Each row has a name. Each piece below is followed by the name of the row it came from, unless a question asks for something else. Each question is about the rows just above it. Places in a row count from 1.

Pabe: [-115   37   70   -7]
tur: [-62  68  17  43]
Bip: [-112   54   50   76]
Fer: [-67  54  50 -17]
[37 70 -7] begins in row and place => Pabe, 2
[70 -7] begins in row and place => Pabe, 3
[68 17] begins in row and place => tur, 2
Which row holds these entries in another order? [ 43  17  68 -62] => tur
Row and place where [-115   37] starts: => Pabe, 1
[-67  54  50 -17] => Fer
Put [  54   76 -112   50] back in order: which row is it? => Bip

peg: [-73  13   3 -16  52   4  28 -47 -11 -10   6  37  17  -6  38 -21  27  28
 -25  41 -21  -9 -30 -64  42 -41 -22 -61  -2  33  -9 -33 -26]
lud: [ -6 -24  -4  -3  -6  31 -25   5   5 -11   9   1   8 -25  23 -28  30 -11
  12  16   8 -20  -8  23 -17  18   8  16  41 -22  27 -15  44]
Tad: [  8  -8  12   1  20 -11   0  -7  12  22  -3  12 -13  18 -10   8  -4  -6
  14  16 -12  -4 -23   2  -7  14  -1  14 -14  10 -12  -9  -5]
Fezu: [ 86  10  -3   0 -35  -8   6  60  -2  -1 -17 -70 -26  -9 -52  78  -6 -60
  45 -56  23  -7  50  86 -50  72  13  60  31 -33  17  42  25]
gol: [-11  10 -12 -29   7  19  29 -26   2 -28   5  -8  -8 -20  16  19   9  -7
   5   9   0  -9   6  -7   1   8  -3 -29  16   1 -16   3  -3]
zetov: [-78  13   1 -29  57   8  41 -56  -9 -16   9  39  14  -8  42 -13  31  29
 -22  44 -22 -11 -26 -67  44 -35 -18 -70   1  34 -15 -32 -32]
todut: [ 44   5 -11  -3 -26   8   5  18   8 -11  -4 -24 -15  -8 -17  30  -6 -20
  16 -25   8  -6  23  41 -28  31  12  23  16 -22   1  27   9]
kib: [ -3  12  14  18  12 -23 -10  20 -14  22 -11  -4  12  14 -14  -7   8   0
  -6  -7  -1  -5 -12   1  10 -12  -8  14  -4   8  16  -9   2]
kufi: [ 28 -46   1  26  15  16 -20 -16 -12 -11   7 -20  27  29 -13  44 -25  -2
  -5   8  37   2  33 -36 -18  12   9 -51 -16 -44   3 -11 -11]
logar: [-16   3  -8  -7  -7   6   9 -28 -12   8   5 -28  -8 -26  16  10   1   2
  16  -3  19   0  -9 -20 -11  -3   5  19   9  29 -29   7   1]
zir: [ 16  17  16   1  18 -29  11  42 -25  20 -23 -16   0  -4 -34  15  14 -13
   3 -24   0  -8  -3  26  -3  -2 -10  26  17   5  30   1   3]
kibol: [ 59  17  45  42   7 -50  -5  87 -36  43 -62 -35  -3  10 -69  19   8 -26
   7 -53   6  -7   1  67 -22   3  -6  72  18  -8 105  14  14]
Which row holds these entries in another order? [ 10  -7  -6 -10  12  14 -12   8   1 -14  14  22  -3  -5 -12  -4 -14  12
  -8   0 -23  -1 -11   2  16   8  -4  20  12  14  -7  18  -9] => kib
Which row holds these entries in another order? [  9  44   5 -11  -3 -26   8   5  18   8 -11  -4 -24 -15  -8 -17  30  -6
 -20  16 -25   8  -6  23  41 -28  31  12  23  16 -22   1  27] => todut
[  1   7 -29  29   9  19   5  -3 -11 -20  -9   0  19  -3  16   2   1  10
  16 -26  -8 -28   5   8 -12 -28   9   6  -7  -7  -8   3 -16] is which row reordered? => logar
[-8 -8] begins in row and place => gol, 12
[ -6 -24  -4  -3  -6  31 -25   5   5 -11   9   1   8 -25  23 -28  30 -11
  12  16   8 -20  -8  23 -17  18   8  16  41 -22  27 -15  44] => lud
Put [ -3   3 -16   1  16 -29  -3   8   1  -7   6  -9   0   9   5  -7   9  19
  16 -20  -8  -8   5 -28   2 -26  29  19   7 -29 -12  10 -11] back in order: which row is it? => gol
Row and place where [-28 -12] starts: => logar, 8

vodo: [ 61 -32  68 -60 -15  30  67 -44 -88 -36]
zenud: [  75  -87   73  -55    3   15   73  -55 -107  -13]
suda: [-15  29  67 -44  15  -2  46 -31 -71   3]
Vifir: [ 29 -26  18 -16 -58 -13  30 -27 -54 -18]
sel: [ 25 -20  44 -23   8  20  21 -13 -51  -5]
Rolup: [ 19 -38  30 -17   9  22  28 -18 -61 -14]
[-36 -15 -32 -60  30  67 -44 -88  61  68] is which row reordered? => vodo
Row and place where [-15  30  67 -44] starts: => vodo, 5
Which row holds these entries in another order? [ 21  25 -13  44 -23 -20 -51  -5   8  20] => sel

bubog: [-62 -61  51  60  25 -43  46  66  40 -53  74 -10 -34 -37  53 -89  34 -67
  85 -34  31  12 -70  35 -29  38 -62 -59  74]
kisu: [-34 -45  18  62  15  57  88 -88  78 -87 -31  71  60 -25   6  88  78  26
  62 -81  57  61   3 -85 -84 -69  27 -19 -90]
sepul: [ 50   7 -41 -16  71   9  57  65  -7  83 -23 -89  55 -77 -45 -73 -12  49
  70  36 -22 -55  58  64 -75 -15  62   6  50]
Duf: [-34 -29  35 -10 -61  51  74  66  74  40 -43 -70  53 -53 -34 -63 -67  85
  38  34 -59 -62 -89  60  12  25  31  46 -37]
nado: [-86  41  43 -83   0 -18  22 -50   8  36  42  -6   7 -34  53  -9  -9 -58
  57  37  15 -69 -58   6  78  10  13  63 -53]
[-53   7  -6  57  41  22 -86 -34   8  36   0  15 -69  78 -83 -58  13 -58
  -9  53 -18  63  -9 -50  10  37  42   6  43] is which row reordered? => nado
Row and place where [ -9  -9 -58] starts: => nado, 16
[-37  46  31  25  12  60 -89 -62 -59  34  38  85 -67 -63 -34 -53  53 -70
 -43  40  74  66  74  51 -61 -10  35 -29 -34] is which row reordered? => Duf

pidi: [-82 -84  93 -84  93  92  95]
nuru: [-84  95  93  92 -84  93 -83]
Bokog: [-84  93  95  92  92 -83 -84]
Which row holds these entries in another order? [-83  93 -84  92  93  95 -84] => nuru
[-84  93 -83] begins in row and place => nuru, 5
Put [-83 -84  95  93  92 -84  93] back in order: which row is it? => nuru
Where does [-82 -84] start? Give its row and place. => pidi, 1
[-84  95  93  92 -84  93 -83] is in which row? => nuru

Mimab: [-26 -32 -37   9 -22 -39 -83  50 -47 -33  62 -18  87 -93  29  -5  22 -71
 -50 -35 -25 -69  -8  15   3  37  47 -39 -15  57   8  18  35 -25 -15  37
 -24 -51  39  36 -10  43 -33  35  39 -34 -43 -23  39 -33   7  -7]
vamu: [-69 -33  36  57 -22  50  39  39   7 -33 -39 -33  35 -26 -43  87 -51 -35
  -5  -7 -15 -32  35 -24 -15 -25  18  43 -93 -25 -18 -34  37 -47 -71 -50
  62   8  36 -37  39  22 -23 -39 -10   9  29  47   3 -83  15  -8]
Maveb: [-22 -83  35   9 -26 -34  18   7  87 -43   3 -37 -50  62 -47  -7 -33 -39
  47 -69 -32  43 -33 -15   8 -23 -10  22 -71  36 -25 -24  29 -18  -8  35
  39  57 -93  50 -51  39  35  39 -25  37  -5 -33 -35 -15 -39  15]
Which row holds these entries in another order? [ 15 -39 -15 -35 -33  -5  37 -25  39  35  39 -51  50 -93  57  39  35  -8
 -18  29 -24 -25  36 -71  22 -10 -23   8 -15 -33  43 -32 -69  47 -39 -33
  -7 -47  62 -50 -37   3 -43  87   7  18 -34 -26   9  35 -83 -22] => Maveb
Which row holds these entries in another order? [ -8  15 -83   3  47  29   9 -10 -39 -23  22  39 -37  36   8  62 -50 -71
 -47  37 -34 -18 -25 -93  43  18 -25 -15 -24  35 -32 -15  -7  -5 -35 -51
  87 -43 -26  35 -33 -39 -33   7  39  39  50 -22  57  36 -33 -69] => vamu
[ -7   7 -33  39 -23 -43 -34  39  35 -33  43 -10  36  39 -51 -24  37 -15
 -25  35  18   8  57 -15 -39  47  37   3  15  -8 -69 -25 -35 -50 -71  22
  -5  29 -93  87 -18  62 -33 -47  50 -83 -39 -22   9 -37 -32 -26] is which row reordered? => Mimab
[-93 -83 -71 -69 -51 -50 -47 -43 -39 -39 -37 -35 -34 -33 -33 -33 -32 -26
 -25 -25 -24 -23 -22 -18 -15 -15 -10  -8  -7  -5   3   7   8   9  15  18
  22  29  35  35  36  37  37  39  39  39  43  47  50  57  62  87] is which row reordered? => Mimab
Put [-83  15  -8 -69 -33  36  57 -22  50  39  39   7 -33 -39 -33  35 -26 -43
  87 -51 -35  -5  -7 -15 -32  35 -24 -15 -25  18  43 -93 -25 -18 -34  37
 -47 -71 -50  62   8  36 -37  39  22 -23 -39 -10   9  29  47   3] back in order: which row is it? => vamu
Row and place where [ -5  22 -71] starts: => Mimab, 16
[-93 -83 -71 -69 -51 -50 -47 -43 -39 -39 -37 -35 -34 -33 -33 -33 -32 -26
 -25 -25 -24 -23 -22 -18 -15 -15 -10  -8  -7  -5   3   7   8   9  15  18
  22  29  35  35  36  36  37  39  39  39  43  47  50  57  62  87] is which row reordered? => vamu

pir: [ 17  -6 -23  60 -19 -38  22  -1 -69  26  37   2 -18  44 -24  48  29 -45
 -20  42 -47  12  -5  90  25  37  27  17  55   2  31   1 -29  -7   0 -29
  50 -39 -36  10  41 -25 -27  35  18 -53 -58  28  27  62   8 -25 -37 -52
  52 -12   9  28 -63 -35 -14  25  -5]
kugid: [  9   8  17  37   2 -45  90  -5  28  26  12  10 -38 -39 -63 -35  27  -7
  42  48 -52  44 -20 -53 -36 -29  37 -12   2  18 -19 -27  17   0 -37  27
  41  62 -69 -47  29 -25  60 -23  50 -26  25 -14 -24 -29  28  -5 -18   1
  22  35  52  -1  -6  55  25  31 -58]
Feku: [-19  90 -29 -39  25 -47  17  31  -5  27 -52  62  -5 -14  -7  44  55  29
 -44 -29 -18 -69  18   1  35   2  12  41  60 -23 -20 -25  -6  17  25  52
  26 -35  28  28  48   8  37   2 -36  37   9 -58  22  -1 -63 -25  27 -37
 -12 -24  42 -27  50   0 -53 -38  10]
zes: [-61  13 -54 -32 -36  19  16  56 -32 107   0   5  29  -9  48   2  26  23
 -62  64 -38  -7   7  -1 -15  93  34  10 -50 -72  61  39  21 -26   7 -19
 -42 -13 -81 -69  46 -12 -18  21 -18 -25  51  47   5  22  -5  19 -47  10
  50   7 -14 -80 -54  -5  37  -9  33]
vas: [-12 -44   9  19 -10  15  31 -23 -35  -5  10 -21 -48 -18  -4  29  11  31
   5  -8 -29  35  53  31   0 -52  24  10  25  16   8  -5  -3   5  17  33
  36  -7 -40  12   8 -11 -61 -27 -16  35 -10  58  19  14 -11 -32 -22   4
 -35  -4   7 -19 -12  18  22  -9 -20]
Vef: [ -9  32 -12  -7  20 -16  23   5 -15  11 -12  13 -19  -8   3  34  19   2
 -14  -4 -24 -12  44   9   2 -18  13  41  48  -5   5 -12  -3  36  -8  26
  27 -17  -6  18  17 -11  -8 -13 -28  42  -5 -18  20  10 -29 -26   1 -11
 -26 -24  23 -13   4  11 -26 -20  -8]
biko: [-13  -5  -5   0 -14  50 -62  47  46  -1 -15   5  21 -79 -61 -25  33 -18
 -50 -47  -9  93 -12 -26  22  -9   2 -69 -36   7 -38  29 -54 -32  48  23
  26 -81 -19  51   7  21  -7 -54 -32  61  19  39  64  10 -72  34  37  13
   5  10   7 -18  16 -42  19  56 107]
biki: [ 17  -5  42  31   2  17 -25  -5  18   8  22  -7  52   1 -53  -1  29 -20
  50  10  90 -63  28 -24  48  37  37  12 -37 -19 -12 -14  35 -18 -29 -29
  41   9  62  60  28 -23 -25  26  -6  55   2 -58 -39  25 -36  25 -27 -45
   0 -47  27 -35  44 -52 -39  27 -69]
Put [ 50   0 -53 -38  10 -19  90 -29 -39  25 -47  17  31  -5  27 -52  62  -5
 -14  -7  44  55  29 -44 -29 -18 -69  18   1  35   2  12  41  60 -23 -20
 -25  -6  17  25  52  26 -35  28  28  48   8  37   2 -36  37   9 -58  22
  -1 -63 -25  27 -37 -12 -24  42 -27] back in order: which row is it? => Feku
[107  56  19 -42  16 -18   7  10   5  13  37  34 -72  10  64  39  19  61
 -32 -54  -7  21   7  51 -19 -81  26  23  48 -32 -54  29 -38   7 -36 -69
   2  -9  22 -26 -12  93  -9 -47 -50 -18  33 -25 -61 -79  21   5 -15  -1
  46  47 -62  50 -14   0  -5  -5 -13] is which row reordered? => biko
[-63  10 -23   2  12  27  -5   9 -25  42  22  -1 -36  41 -25  -5  17 -47
 -39  62  28  29 -29 -19  44  17  35 -12  27 -58  48  25 -20  90  50 -37
  31  52 -39 -45  26 -14 -27  60 -52   0 -35  18 -24 -53  -7  55 -18 -29
   1   8   2  37  25  -6  28 -69  37] is which row reordered? => biki
Where does [-19 -27  17   0] start? Give its row and place. => kugid, 31
Put [-69 -25 -29  -6  27  -5 -39 -36  48 -12 -25 -45  90  26 -35 -37  -7  31
  17 -53  -5  17  -1  52 -14  44 -24 -19   0  29 -23 -47 -58 -38 -52  18
  35  50   1  37  62  28  41   2  12 -18 -27  27  37 -63  22  55  42 -29
   9  60   8  10   2  28 -20  25  25] back in order: which row is it? => pir
[-69 -63 -58 -53 -52 -47 -45 -39 -38 -37 -36 -35 -29 -29 -27 -25 -25 -24
 -23 -20 -19 -18 -14 -12  -7  -6  -5  -5  -1   0   1   2   2   8   9  10
  12  17  17  18  22  25  25  26  27  27  28  28  29  31  35  37  37  41
  42  44  48  50  52  55  60  62  90] is which row reordered? => pir

